Below is a small trained network, with its code and all its weights. Each question gives an input and a target symbol and asks what happens when units are switched off, that is, made to give their printed mean instead of their output.

import numpy as np


def w(rows, s, z=0):
    codes = np.array(rows[::2]) - 128.0
    scale = np.full(codes.shape[1], s)
    scale[-1] = z or s
    return codes * scale


def f(y):
    return y / 2 * (1 + np.tanh(0.7978845608 * (y + 0.044715 * y**3)))


def softmax(a):
    e = np.exp(a - a.max(-1, keepdims=True))
    return e / e.sum(-1, keepdims=True)


def log_softmax(a):
    a = a - a.max(-1, keepdims=True)
    return a - np.log(np.exp(a).sum(-1, keepdims=True))


def net(x, mask):
    ids = ['ΛΣαδεημτφω'.index(c) for c in x.split()]
    T = len(ids)
    res = E[ids] + P[:T]
    u = 0
    for l in range(2):
        r = res
        for j in range(3):
            rows = slice(3 * j, 3 * j + 3)
            q, k, v = (r @ M[l][rows].T for M in (Q, K, V))
            z = softmax(np.where(np.tri(T) > 0, q @ k.T / 3**0.5, -1e9)) @ v
            o = O[l][rows]
            res = res + np.where(mask[u + j], z, o[:, -1]) @ o[:, :-1]
        u += 3
        y = f(res @ A[l][:, :-1].T + A[l][:, -1])
        res = res + np.where(mask[u : u + 8], y, B[l][:, -1]) @ B[l][:, :-1]
        u += 8
    return log_softmax(res[-1] @ U[:, :-1].T + U[:, -1])


Q, K, V, O, A, B = {}, {}, {}, {}, {}, {}
E = w([
[25,89,103,160,152],'Λ',
[140,114,226,118,97],'Σ',
[130,61,166,59,93],'α',
[31,144,160,75,144],'δ',
[179,96,141,201,166],'ε',
[68,79,131,145,251],'η',
[55,87,119,38,138],'μ',
[90,50,98,166,120],'τ',
[141,69,133,197,113],'φ',
[189,123,63,86,161],'ω',
],0.019)
P = w([
[82,73,182,135,87],'0',
[86,196,132,142,150],'1',
[134,183,144,145,189],'2',
[154,182,136,151,212],'3',
[187,166,150,150,233],'4',
[196,165,156,158,254],'5',
],0.0095)
Q[0] = w([
[139,99,139,94,187],'L0H1',
[149,112,89,111,145],'L0H1',
[99,90,117,173,173],'L0H1',
[138,28,70,159,81],'L0H2',
[126,244,124,106,92],'L0H2',
[133,91,176,54,152],'L0H2',
[183,67,121,93,122],'L0H3',
[121,175,108,118,182],'L0H3',
[128,164,120,123,60],'L0H3',
],0.011)
K[0] = w([
[142,107,143,68,173],'L0H1',
[113,157,34,110,160],'L0H1',
[153,64,126,143,163],'L0H1',
[77,141,56,212,192],'L0H2',
[143,156,144,7,137],'L0H2',
[135,153,146,140,56],'L0H2',
[126,123,140,139,48],'L0H3',
[129,96,93,130,207],'L0H3',
[148,131,37,124,101],'L0H3',
],0.011)
V[0] = w([
[197,95,118,175,235],'L0H1',
[72,155,56,125,139],'L0H1',
[135,115,136,58,154],'L0H1',
[141,93,131,81,145],'L0H2',
[1,146,145,212,221],'L0H2',
[138,93,121,136,58],'L0H2',
[95,168,147,154,149],'L0H3',
[105,124,91,202,128],'L0H3',
[100,99,191,158,89],'L0H3',
],0.007)
O[0] = w([
[158,245,119,138,58,187],'L0H1',
[38,19,88,88,89,93],'L0H1',
[117,167,106,113,162,124],'L0H1',
[121,62,172,106,113,132],'L0H2',
[56,175,143,121,254,254],'L0H2',
[73,163,139,175,73,146],'L0H2',
[131,171,108,132,87,141],'L0H3',
[73,104,163,143,75,144],'L0H3',
[69,205,229,129,189,221],'L0H3',
],0.0045,0.0056)
A[0] = w([
[122,221,139,147,169,100],'L0N1',
[175,146,63,164,172,128],'L0N2',
[185,134,140,136,67,87],'L0N3',
[205,127,75,36,87,97],'L0N4',
[162,130,132,57,110,2],'L0N5',
[139,127,194,82,47,94],'L0N6',
[93,146,4,152,182,145],'L0N7',
[127,46,164,162,97,48],'L0N8',
],0.012,0.0032)
B[0] = w([
[166,77,108,122,91,244],'L0N1',
[8,133,135,129,126,201],'L0N2',
[112,105,159,149,195,126],'L0N3',
[114,97,179,181,167,143],'L0N4',
[79,111,102,181,121,127],'L0N5',
[108,191,121,64,141,175],'L0N6',
[190,143,159,169,113,254],'L0N7',
[88,153,139,169,98,161],'L0N8',
],0.011,0.0063)
Q[1] = w([
[149,116,174,168,73],'L1H1',
[125,153,125,4,135],'L1H1',
[168,87,117,80,119],'L1H1',
[79,84,93,49,60],'L1H2',
[116,93,125,74,130],'L1H2',
[76,59,72,162,151],'L1H2',
[134,159,183,225,44],'L1H3',
[38,105,163,179,197],'L1H3',
[158,115,155,141,158],'L1H3',
],0.014)
K[1] = w([
[139,121,166,110,63],'L1H1',
[178,166,9,101,131],'L1H1',
[177,142,111,145,150],'L1H1',
[128,219,42,154,143],'L1H2',
[141,133,55,101,139],'L1H2',
[21,60,152,138,104],'L1H2',
[120,152,218,188,138],'L1H3',
[78,62,182,122,143],'L1H3',
[85,163,167,99,131],'L1H3',
],0.014)
V[1] = w([
[39,118,76,110,95],'L1H1',
[63,199,130,187,163],'L1H1',
[131,64,142,109,39],'L1H1',
[144,38,184,57,237],'L1H2',
[92,162,149,104,230],'L1H2',
[153,254,188,152,114],'L1H2',
[166,79,127,131,122],'L1H3',
[101,111,160,80,146],'L1H3',
[140,54,96,175,219],'L1H3',
],0.0095)
O[1] = w([
[198,51,67,34,39,175],'L1H1',
[121,120,179,59,87,254],'L1H1',
[178,75,148,109,158,145],'L1H1',
[113,238,117,195,6,171],'L1H2',
[160,227,158,116,62,202],'L1H2',
[45,121,211,1,127,202],'L1H2',
[34,115,72,140,150,67],'L1H3',
[177,140,154,129,73,210],'L1H3',
[33,96,43,6,136,71],'L1H3',
],0.0065,0.0083)
A[1] = w([
[127,248,154,159,107,1],'L1N1',
[36,199,133,18,180,108],'L1N2',
[134,102,22,250,150,91],'L1N3',
[93,73,198,168,60,102],'L1N4',
[186,134,114,255,148,134],'L1N5',
[96,66,158,92,180,87],'L1N6',
[42,168,99,250,212,131],'L1N7',
[190,81,67,116,171,136],'L1N8',
],0.0084,0.008)
B[1] = w([
[86,75,2,157,151,252],'L1N1',
[178,98,132,124,59,186],'L1N2',
[112,243,90,63,213,138],'L1N3',
[144,131,65,108,181,216],'L1N4',
[158,46,139,65,124,158],'L1N5',
[200,184,175,94,184,158],'L1N6',
[45,68,172,122,117,157],'L1N7',
[32,110,69,130,109,171],'L1N8',
],0.01,0.012)
U = w([
[133,190,178,2,17,174],'Λ',
[163,210,138,248,179,254],'Σ',
[206,86,189,188,93,109],'α',
[166,109,106,172,79,74],'δ',
[80,94,226,143,103,123],'ε',
[86,120,129,163,90,88],'η',
[179,170,88,60,156,87],'μ',
[123,26,103,42,117,110],'τ',
[161,165,168,34,187,112],'φ',
[81,177,113,53,164,96],'ω',
],0.0074,0.0096)

Each question gives the input, a string of symbols that net reads in full, and the target symbol t.
The units are the heads (3 rows each of Q, K, V and O) and the neurons (one row each of A and B). Each row of codes is followed by its name. A weight is (code - 128) times the scale printed after its matrix; where a second scale follows, it is the last column's (O, A, B and U).
mask holds one flag per unit, layer by layer, with each layer's heads first. A switched-off unit (its flag False) gives its mean, the last column of its rows in O or B, instead of its output. The means were averaged over made-up inputs and are rounded, as every weight is.
A unit's drop is (log p(t) with every unit on - log p(t) with that unit switched off) / (log p(t) with every unit on - log p(t) with every unit switched off).
The circuit of an input: a set's keep is (log p(t) with only the set's units on - log p(t) with every unit switched off) / (log p(t) with every unit on - log p(t) with every unit switched off). Starting from the 12 units with the biggest drops (on a tie, the unit counted first), units are removed one at a time, each time the one whose removal leaves the highest keep (on an exact tie, the one counted first), for as long as the keep stays at least 0.8.
units of the circuit, in order: the units of the circuit, biggest drop first
top k neurons: the k neurons with the biggest drops, biggest first
top k neurons in layer l: the k neurons of layer l with the biggest drops, biggest first
heads that matter: for each layer, one digit per head in row order, 1 if its drop is at least 0.15 and else 0, layers parted by /
input ε Σ τ η δ ε, target ε: top neuron in layer 0 -> L0N2
input μ Σ Σ φ, target μ: heads that matter -> 100 / 110
input Σ Σ τ α α, target Σ: units of the circuit, in order -> L1H1; L0N2
input α δ τ τ τ η, target α: units of the circuit, in order -> L0N6; L0H2; L1H3; L1N5
input ε τ Σ τ τ φ, target ε: top 2 neurons -> L1N7; L0N2
input τ τ τ τ Λ μ, target Λ: heads that matter -> 000 / 001
input α ε τ τ Σ α, target Σ: units of the circuit, in order -> L0N6; L1H1; L1H3; L0H2
input ε Σ τ α τ, target ε: units of the circuit, in order -> L1H1; L1N7; L0N2; L1N1
input ε μ η δ τ ω, target ε: top 2 neurons -> L0N2; L0N4
input α Σ α η δ τ, target α: heads that matter -> 010 / 001
input η τ ε τ, target η: heads that matter -> 010 / 111
input ε Σ τ α τ Λ, target ε: top 3 neurons -> L1N7; L0N2; L1N1
input α τ ε, target α: units of the circuit, in order -> L0N6; L0N8; L1H3; L1N5
input Σ τ δ τ, target Σ: top 2 neurons -> L0N7; L0N6
input Σ η Σ ω, target Σ: top 4 neurons -> L0N4; L0N7; L0N2; L0N6
input ε α Σ α η, target ε: units of the circuit, in order -> L1H1; L1N7
input δ τ Σ ε τ φ, target δ: top 2 neurons -> L1N1; L1N5
input τ η α τ ε ε, target τ: top 2 neurons in layer 0 -> L0N8; L0N1
input τ ε φ, target τ: heads that matter -> 000 / 110
input Σ τ τ Σ τ, target Σ: units of the circuit, in order -> L1H1
input η Σ α ε, target η: top 4 neurons -> L0N2; L1N7; L0N6; L1N1
input τ ε μ τ Λ, target τ: top 3 neurons -> L0N8; L1N8; L0N7
input φ τ τ, target φ: top 2 neurons -> L0N8; L1N6
input ε ε φ, target ε: units of the circuit, in order -> L1H1; L1N7; L1N1; L1H3
input φ τ τ Σ ε, target φ: heads that matter -> 000 / 010
input ε η Λ μ, target Λ: units of the circuit, in order -> L1N1
input τ Σ α Σ Σ Σ, target Σ: top 2 neurons -> L0N6; L1N1
input τ τ ε Σ τ, target τ: top neuron in layer 0 -> L0N8
input τ η τ ε ω, target τ: top 2 neurons in layer 0 -> L0N8; L0N4
input Σ α ω, target Σ: top 2 neurons -> L0N4; L0N6
